In the rows, zero is written as 128.
[159 123 159 124  95 166 146 138 107 115 175 133  99 154 151 109 178 190
 147  87 142  83 123 102 162  85 188 101 138 127 119 124 147] => 3
[ 93  82  85 179 139 185 133 105  93  99 141 152  81 130 135 153 146 135
 108 151 124 123  99 179 103 161 144 114 132 134 101 166 109] => 8
[108 138 153 111 149 121  89 133 135 181  82 126 222 121 156 139  89 197
 101 137 111 149 133 122 104 120 142 159 152  93 148 137 117] => 4
[109 140 151 175 167 116 128 154  91 187 134  91 122 106  52 107 131  95
 122 120 137  95 139  92 142 162 150 113 130 126 148 129 167] => 5
[111 154 114 144 171 153 103 118 145 133 138 160 115 105  65 112 134 169
  79 125 154 100 108 158 113 110 141 132 116 104 100 132 126] => 4
[146 139 161 120 157 163 115 134 172 183  56 144 111  84  38 105 128 136
 133 110 148 132  94 118 162 149 147 163 129 133 151 105 126] => 1
[ 76 110 140 163 154 125 135 117 128 191 102 103 161 102 164 130  74 203
 142 137  85 141 134 126  96 104 115 142 156 115 151 128 144] => 6
[205 105 151 124 110 146 136 162 108 115 132 196 147 112 110  76 142 230
  85  77 142 159 117 142 144 120 147 137 110 115 124 105 166] => 8
[168 127  69 100 127  84  91  91 144 145 119 129 138  48 110 127  70 149
 122 142 120  68 127 153 125 107 111 168 114  93 129  82 123] => 10
[143 137 153 112  91 139 153 122 137  89 179 134  94 109 154 131 147 153
 133 132 137 125 125 118 169  48 131  87 120 123  98 108 147] => 9
[155 165 172 113 111 145 152 147 141 122 161 111 173 165 136 151 162 216
 137  69  96  95 149 112 166  48 167  92 142  95  97 133 155] => 2
[100 137 135 136 127 120 156  82 143 118 170  43 122 123 109 125 110  73
 135 158 129  82 150 128 116  37 138  85 132 114  76 112 113] => 5
[104  71 165 161 148 151 200 106 109 122 127 101  71 143 160 141  76 148
 181 154 117 201  82 135 123 101 112 137 108 158 135 129 102] => 5
[106 101 140 112 127 104 103  88 105 132  89 100 147 130 114 180  77 122
 122 153 138 173 121 147 128 124 148 122 129 136 122 126 129] => 9
[155 158 123 123 143 138 143 121 158 127 112 169 176  89 112 126  54 200
  93 130  76 121 103 165 112 100 122 141 152 123 127 142 120] => 11
[129  97 103  80  97 104 136  70 105  67 121  78  90 128 117 152 118  93
 164 126 156 132 122 139 116  84 152 118 111 144 100 109 131] => 1
[132 154 119 137 137 172  88 183 142 200 113 140 191 104 164 154 126 197
 126 112  87 121 118 107 106 196 144 191 176 119 165 160 115] => 2
[115 157 160 127 151 135 107 153 116 212 105  90 166 136 120 113 113 134
 145  94 134 103 147 131 124 173 146 136 139 136 176 127 154] => 7
[103 166 135 175 153 191 173 140 161 186 142 150  87 137  68  78 152  77
 104 148 126  80  82 139 131 141 150  84 143 156 141 139 143] => 3
[ 89 166 126 153 176  95  96  93 159 147  95 113 177 115  78 148  79 148
 108 139 108  74 132 172 118  30 151 127 134  73 102 138 140] => 0
[149 129 131 130 120 150 129 124 146 129 132 152 101 123  78 112 160  71
 109 120 155 110 115 129 163 129 148 101 119 133 123 121 161] => 3
[117 100 134 142 117 165 169 119 132  98 141 166  98 148 144 113 134 185
 118 117 112 138  80 142 119  79 137 116 114 111 102 139  99] => 11
[140 150 126 132 113 117 159 104 111  97 167  92 126 150 126 106 141 176
 134 113  82 167 142 113 149  94 133  86 129 155  80 113 105] => 7
[129 136 168 129 130 126 114 157 141 141 119 105 138 141 100 125 151 130
 124 115 106  93 141 121 152 116 134 116 116 129 132 106 139] => 2
[148 146  93 147 119 184 137 136 137 132 152 143  95 109 136 111 128 162
 134 126 102  89 103 128 147 115 145 140 128 144 138  99 121] => 3
[113 133  88 176 174 163 129 152  79 137 164 128  49 114  73  92 133  81
 113 120 120  61 106 109 125 205  85 144  92 142 156  88 118] => 4
[ 79 146 129 159 172 132 105 145 141 206 133 166 211  92 110 115 148 219
  49 140 128 105 126 170 102 123 184 105 156  96 119 172 152] => 5
[149 106 123  93 114 116 153  75 109  92 127  78 119 131 113 132  76  86
 107 166 142 149 137 148 117 106  88 121  84 158 109  82 107] => 4
[ 65 138 111 194 163 145  95 125 117 139 111 104 179 141 120 153  91 136
  89 172 100 122 144 163 101 152 131 138 135 132 122 166 116] => 0
[122 101 130 117 112 140 149 103 108 122 155 126  76 128 112 139 169 117
 139  75 162 137 133 114 171 152 162 102 114 127 109 141 177] => 10
[102 161 167 179 155 150 159 142 126 119 107  94  87 175  10  72 123 103
 115 122 114 117 129 133 146 118 135  99  86 160 100 110 107] => 11
[ 99  67 175 160 135 165 145 125 130  92 108 106 123 140 156 126 105 112
 147 158 105 142 108 130 124 136  87 122 129 140 150 132 108] => 1
[142 121  96 134 130 154 159  97 105 141 138  92 121 104 126 115  76 122
 123 125  90 163 101  74 105 133  94 165 135 127 128 103  96] => 4
[124  94 124 165 115 181 162  91 109  96 171 101 130 125 198 160  97 194
 142 154  97  95 132 154  97  80 124 116 160 103  98 142  91] => 8
[ 97 119 140 122 128 107  81 104 143 175  99  96 186  93 168 138 122 184
 137 115 127  99 171 138 128  76 162 154 138  82 129 109 129] => 3
[111 126 134 137 109 163 135 114 133 151 116  79 122 124 149 155 106  84
 147 139 146 138 141 110 139 118 131 156 116 134 135 125 137] => 0
[102 145 137  97 141 123 129  78 126 171 132 100 144 148  71 146 109 147
  94 115 142  97 127 162 131  91 177  84 133 117  92  89 121] => 9
[198 165  76  83  93  82  98 114 122  84 160  64 110 136  97 126  71  42
 162 154 134  68 159 108 123 126 120 146 120 149 121  27  95] => 3
[ 78  95 165 126 137 140 170  80 118 135 125 110 172 134 205 173  95 225
 137 100  94 182 119 118 123  39 142 114 143  78 123 148 148] => 4
[144 110 118 120 107 163 125  93 142  76 185 148  98 137  97 104 152 208
  89  92 165 135 124 158 132 112 175 109 119 129  57 131 126] => 10
[ 54 118 127 160 127 143 139 127 146 152 170 133 110 127 183 102 161 170
 137 134 114  96 112 108  83  54 147  92 168  90 109 151 148] => 6
[131 117 156 116 119 122 114 112 150 154 101  95 141  97 118 153 113 125
 150 177 158  85 131 118 128 107 130 127 139 102 146 104 116] => 1
[129 146 139 134 154 130 104 163 149 175 111 143 164 131  85 107 117 118
  97 160 137  67  99 153 124  98 156 114 123 102 146 118 137] => 5
[150  99 173 149 114 163 190 170  92  63 226 123 104 171 169  91 147 138
 142  68 136 132 136 109 148 108 106  93 104 129 119 115 172] => 5
[ 72 116 128 146 154 157 118 131 110 172 116 124  43 115  85 107 130  78
 127 137 179  90  93 172 120 152 137 130  83 158 150 107 142] => 9
[ 93  88 122 117 120 175 107  96 151 141 137 135 115 122 184 170 108 107
 136 146 168 137  90 152  92 117 122 150 142  91 116 140  95] => 9
[ 74 134 122 148 162 120 102 117 152 177  65 127 131  94  71 113 169 152
 124 138 151 157 124 139 125 129 150 152 113 108 106 134 104] => 1
[102 107 122 174 132 128 146 107  59 106 141  51 137 161 142 156  44 172
 156 153  65 137 142 111  93 136 123 112 163 171 134 139 137] => 6
[136 123 128 138 130  84 119 120  90 134 119 118 106 143  43 133 184 170
 104 132 134 105 116 135 139  98 170  97  96 125  87 132 127] => 2
[ 93 123 116 137 135 139 127 118 128 187 103 112 197 157 160 155  99  90
 120 153 103  98 118 146 103 140 145 112 159 106 161 143 136] => 3
[125 150 195 179 154 184 212 167 114 127 135 143 155 179 115  80 115 199
 115  75  62 149 121 125 145 130 112 103 133 146 123 171 129] => 11
[120 114 130 122  97 124  96 147 139  92 143 155 180 108 220 149 148 159
 119 154 119 120 157 144 119  94 141 111 157  87 118 145 144] => 8
[145 105 154 102 115 114 136 122 135 122 130 113 154 171 154 132  77  86
 140 157 125  85 117 145 119 130 112 104 135 115 151 120 129] => 10
[189 155 190 134 120 110 193 114 127 151 167 104 158 150 114 116  95 195
 155 112 114 170 121  82 137  84 118  89 162 106 119 121 135] => 7
[131 187 132  97 128  94 125 133 152 162 143  70 155 126 110 107  86  79
 141 147 107  62 182 113 114 116 109 104 160 146 127  77 138] => 6
[163 168 145 112 110 132 123 123 152 151 109 122 236 106 133 161  62 241
 108 121 105 108 146 135 124  55 158 138 155  72 122 136 136] => 11
[ 76 110 174 163 148 130 108 154  83 139 141 112 174 167 169 135 119 141
 123 124 100  99 130 119 115 140 128  99 161 101 144 162 135] => 9
[104 135 156 157 136 148 133 136 119 147 113  94 128 165  87  91 124 133
 121 135 103  92 123 127 147 133 161  97 126 148 131 139 135] => 10
[ 53 137 133 155 140 126 162 117 126 217 130  81 153 160 178 147 129  88
 169 134 104 152 109  92  94 132 134  98 167  92 156 156 132] => 7
[ 84 115 169 153 144 155  87 159 153 187  94 141 151  65 102 101 163 187
 108  91 173  91 139 132 146 112 162 138 109  82 172 109 203] => 1
[ 82 142  94 152 155 149 121 148 107 157 130 115 136 144 138 132 101 131
 138 109 103 119 143 146 100 178 117 139 138 151 145 131 156] => 6
[156 152 102 104 135 126 106 123 145 178  80 106 128 119  50 123  81   7
 106 149 142 114 117 124 137 176 118 168 106 154 150  77 122] => 0
[131 133 127 133 124 206 163 123 129 173 110 116  63 120  92 142  86 154
 160  96 126 103  75 108 144 125 170 157 119 136 161  96 121] => 11
[123 149 118 137 130 171 185 128 125 121 189 150 129 154 156 115 101 216
 123  92 102 122 105 140  83 124 136 128 154 120 106 137  94] => 11
[129 105 157 106 115  94  86 111 118 143 114  87 158 126 165 170  70 209
 163 154 124  88 155 118 114  78 149 131 158 107 142  96 132] => 6
[142  89 138 130 133 127 172  99  84  97 188 110  88 145 134 132 138 155
 148  97 119 102 108 112 137  80 144  97 132 109  90 124 114] => 5
[112 131 116 120 115  91 143 130 119 133 117  84 183 131 203 146 112  71
 168 130 109 185 190 116 107 142  83 152 135  96 118 116 115] => 8
[159 100 157 165 135 167 153 155 100  97 170 136  84 190  63  81 159 102
 117 105 136 141  81  84 147 141 141 102 119 126  98 125 109] => 5
[ 44 135 108 153 165  85  77  97 102 226  76  78 210 113  90 189 156 213
  97 112  93  69 153 152 114  84 206 115 139  63 110 157 146] => 2
[163 164 135 133 103 178 156 208 137 133 190 214 109 146 139  73 201 169
  99 115 164  89 105 137 132 132 162  87 126 116 135 118 171] => 8
[ 88  95 155 152 149 127 145 119 142 203 103  86 119 112 147 102  99 109
 159 134 100 134 139  90 115 132  73 150 133 112 150  80 109] => 6
[155 131 105 105 126 117 126  73 125 147 128  95 134  83  92 145  69 119
 117 147 126  63 131 138  90 125 119 150 150 111 104 119  71] => 11
